Each row has a class, written after it.
[  8   5 -14 -11   8 -33   3  -6  17 -10  13 -13   2  -4 -10  -4   5 -46
   5 -10  -4  -1   9  14  -7   1  -7   4   1  12  11 -33  42  -3  86  12
   7]	Z_428
[  8   2 -25 -13   7 -28   0  -9   3   2  -3 -14   6  -1 -17  10   0 -23
  10 -15  -3  -6   4 -15 -29   3  -7  -3   5  15   9 -21  43  -2  67  21
  13]	Z_428
[  6   4  -8  -5   7 -25   2  -1   2   1  16  -8   0  -4  -7  -3   5 -12
  14   4  -6  26   1  11  12  -5  -8   0  11   4  19 -16   4   0  38   9
  -5]	Z_383
[ 19  -4  -7 -11   8 -42   0 -13  -1 -22  -3  -2  19  -3 -18  11  17 -16
  15 -11   3 -10   1  11 -42  -6  15   3  10   5  32 -23  39  -6   7  45
   0]	Z_428
[ -3  -4   0 -12   8 -26   6  -1   3 -14  -2  -5   6  -2 -18  11   3  -6
   0 -10  -3  -2   2  10  -8  -3  -1   1   0  -3  23 -18  27  -5  25  21
  -4]	Z_428
[-10  12 -12   1  -4 -19  -6   6  17  12  10 -19  -2   7  31  -2 -22 -21
  -1   0 -10   2   8   7  39   1 -30   7  -3   1  -4  -6  18  -1  92 -26
   8]	Z_421
[  3  -1  -3 -13  10 -24   5  -5   5 -15   5 -14   4  -7  -3  10  -1 -20
   4  -9   0   8  11  13  -9  -3   0   4   6  -1  16 -17  34   0  41  16
  -2]	Z_383
[ 22  -4  -1 -17   1 -27  16  -8 -15 -13   2   2   0 -14 -25   9  21  -8
   5  -5   1  -3  -6   7 -16  -6  12  -2  10  -4  41 -15  18  -5 -41  34
  -8]	Z_468
[-25  13   0   0  -3  -2  -7   2   3  10   4 -12   2  -5  21 -12 -18 -18
   8   2 -10   5   0   1  16   1 -28  11   9  -4  -2   6   0   4  59 -20
  21]	Z_421
[ -9   9   2  -5  -8  -4 -10   6   9  19  -2  -7  -5 -14  25 -13 -24  -9
   1   4 -11   5   9   6  50  -1 -34   1  -6   2 -13   7  -8   3  65 -26
   0]	Z_421
[  8   2 -17 -10  -2 -35   0  -8  13  -8  14 -17   9   7 -10  16  -4 -29
   8 -14  -9   4   7  19 -10  -1  -8 -15   8  13   8 -26  45  -2  89  14
  14]	Z_428
[ 18  -3   1 -11  10 -32   0  -8   4  -7   0 -12  13   1  -8  -8   8 -21
   5 -11  -7  -2  14  13 -52   9  -7  -1   5 -21  15 -20  35  -6  63  22
   3]	Z_383
[  5   4  -7  -9   5 -26  -1   4   0  -8  -1  -9   4  -5  -5   2   0 -22
   7  -3  -5  -4   8  16 -12   0  -6   4   2  12  19 -13   7   7  53  11
  -1]	Z_428
[ 11  -8 -13 -12   5 -36  -2 -12   5 -19   3 -11 -17   5 -16  10  10 -20
   9 -14  -4  -6   8  17 -14  -3  10  -1   6   8  18 -29  44  -5  75  14
  10]	Z_428
[ 15   5  -5 -14   9 -19  -3  -5  -6  -2  -3  -9  -1  -5  -1  -3   4   2
   9  -7  -9   1   0   5 -17  -4 -10   0   4 -14  21  -2  18   4  31  14
  -5]	Z_428
[-12   4 -10   1   0 -30  -4   1  15   8   6 -18  -2   1  19  -6 -18 -28
   9 -10 -11   7  10  18  29   4 -27   1   7  -1   0 -14  26   1  92 -13
  12]	Z_421
[ 19  -3   1  -9   8 -19   1   4 -14 -11  -7   2   1  -7 -15   1  19  -1
  12  -1   2  -3 -12  10 -38  -1   8   3   8  -3  31 -12  14  -4 -20  29
 -16]	Z_468
[ 10 -10   2 -15  -2 -15  -6   8 -13   2 -10   5 -12 -13  -8  -9   9  -8
  11   1   7   3  -6   4  30 -16   6   6  15  -6  47  15 -22   1 -38  14
 -17]	Z_468
[  9   5   8  -7  10 -13  -8   4 -15  -1  -5   2  -7  -5  -2  -2  31   6
  21 -12   2   0   0   1 -42  -3  -4   0  11 -14  36   4  -1   0 -22  31
 -12]	Z_468
[ 12   8   0  -6   6  -9   2   5 -15  -6  -6  -4  15  -7 -12  -2  15  -8
  10  -7  -1   2  -6   5 -28 -11   3   1   6  -8  32   2   6   6 -46  34
 -13]	Z_468
[ 21   1   0  -7  10 -28  -3  -2  -7 -14  -1  -6   7  -8 -14   3  67 -16
  16 -12   0  -6  -1  10 -64  -4   1   0   8 -14  40 -15  23   5   4  41
 -15]	Z_468
[ 18  -3 -17 -14   9 -31  -4  -4 -10 -18  -5  -3   7  -5 -22  11  19 -12
  15   3  -1  -1   0   6 -58  -5   3   0   9  -7  36 -19  31  -2  -1  36
  -9]	Z_468
[  5   2   0  -6  12 -27  12  -6  -1  -9  -1  -6   0  -4 -11   6  -2 -18
   7  -8  -3   4   4  15  -5  -7   4   1   8  -3  27 -14  27   5  34  25
   1]	Z_383
[-10   0  -4 -14   3 -17   4  -9   1  -9   1  -8   5   0  -5   0  -4 -10
   7   1   1   1   4   9   1  -3  -5   0   4  -3  24 -20  19  -6  32   5
   0]	Z_428
[  5  -1   0 -10  13 -14  10  -3   0 -24   4  -7  12  -1  -8  15   4 -22
   1  -7  -9  -2   5  15 -32   0  -5   0   7  -3  36 -15  35  -2  45  16
   6]	Z_383
[  7  -3  -2 -11  15 -30   7  -6   6  -8   7   4   0  14 -14   6  -1 -19
  -4 -17  42  -4   3  14  -8  -7  -4   3   0  -1  12 -23  36  -5  59   9
  11]	Z_383
[ -3   5  -4  -6   8 -19   3   0   0 -11   9  -5  -7  -2  -5  -1  -3 -11
   6  -5  -6   0   3  14   2  -4  11   4   7   1  16 -16  17   3  39   2
  -1]	Z_428
[ 11  -4  -4  -9   5 -26  -4  -1  -1  -5 -12  -5   6  -2 -12   1   5 -10
   2  -9   8 -10  -2  13 -14  -4   5   5  10  -3  15  -7  14   7  15  18
   0]	Z_468
[ 13  12   9 -11   5 -14   0  -2 -15 -10  -4   5   3  -7 -31   1  12  17
  10   1   2  -2  -3   3 -24  -7  12   1  -1 -15  36  -5  13 -17 -36  30
 -15]	Z_468
[ -8  13  -1  16   2   1  -6   5   1  16   7 -11  -5  -1  28 -16 -15 -25
   4   3  -9  -6   3  -1  21  -3 -36   0   4  -8   4  11  -2   4  49 -19
  22]	Z_421
[  4   5 -16 -18   7 -52  -3 -10  17 -22  17 -17  13   2 -12  20  -5 -37
  10 -16  -8  -6   3  23 -16   1  -5   3   5  13  17 -32  53  -9  92  18
   8]	Z_428
[ 13  -1  -8  -7   9 -29  10  -6  -1  -9   5  -9  13  -4 -12   2  -5 -22
   4 -10  -9 -10   6  18  -7   0 -12   5   9  -3  28 -17  31   6  46  12
  -2]	Z_383
[  4   1  -4  -4  10 -18  11  -4   1 -16  -1  -9   3   1 -20   6   3 -11
   7 -10 -15  -2   8   2 -32  -7   2  -5   5  -6  20 -17  24   2  44  17
   5]	Z_383
[ -8  10  -5   3  -2 -12  -1  -6  20  10   7 -20  -7   2  30  -2 -21 -19
   1   9 -11   3   5  11  47  11 -31   2   0   8 -13  -5  12   4  92 -31
   5]	Z_421
[-13  -1 -10  -7   7 -30   6  -4  12  -8   3 -13  19   0  16  -1  -9 -19
   4 -14  -3   1   4  18   9  -2  -8   6   3   5  16  -6  33   9  79   3
   5]	Z_383
[-11   6  -7   4  -3  -8  -3  -3  12  14  10 -10  -5  12  24  -4 -18 -12
   0   0  -2   6   4   7  36   1 -21   0   8   7  -6  -1   7   2  70 -26
  24]	Z_421
[ 14   0  -1 -10  12 -23   4  -4 -10  -9   0   0   4  -3 -14   2  16 -11
  12  -3  -4  -1  -1   9 -32  -6  -1   1   6 -16  28 -17  23  -5   2  32
  -8]	Z_468
[ 15  -3 -10 -11  10 -35   5 -11   4  -7   3  -9   6  -1  -8  10  18 -23
  21 -12   0  -1   4  21 -33  -1   6   1   3   6  23 -37  42  -6  52  16
   5]	Z_383
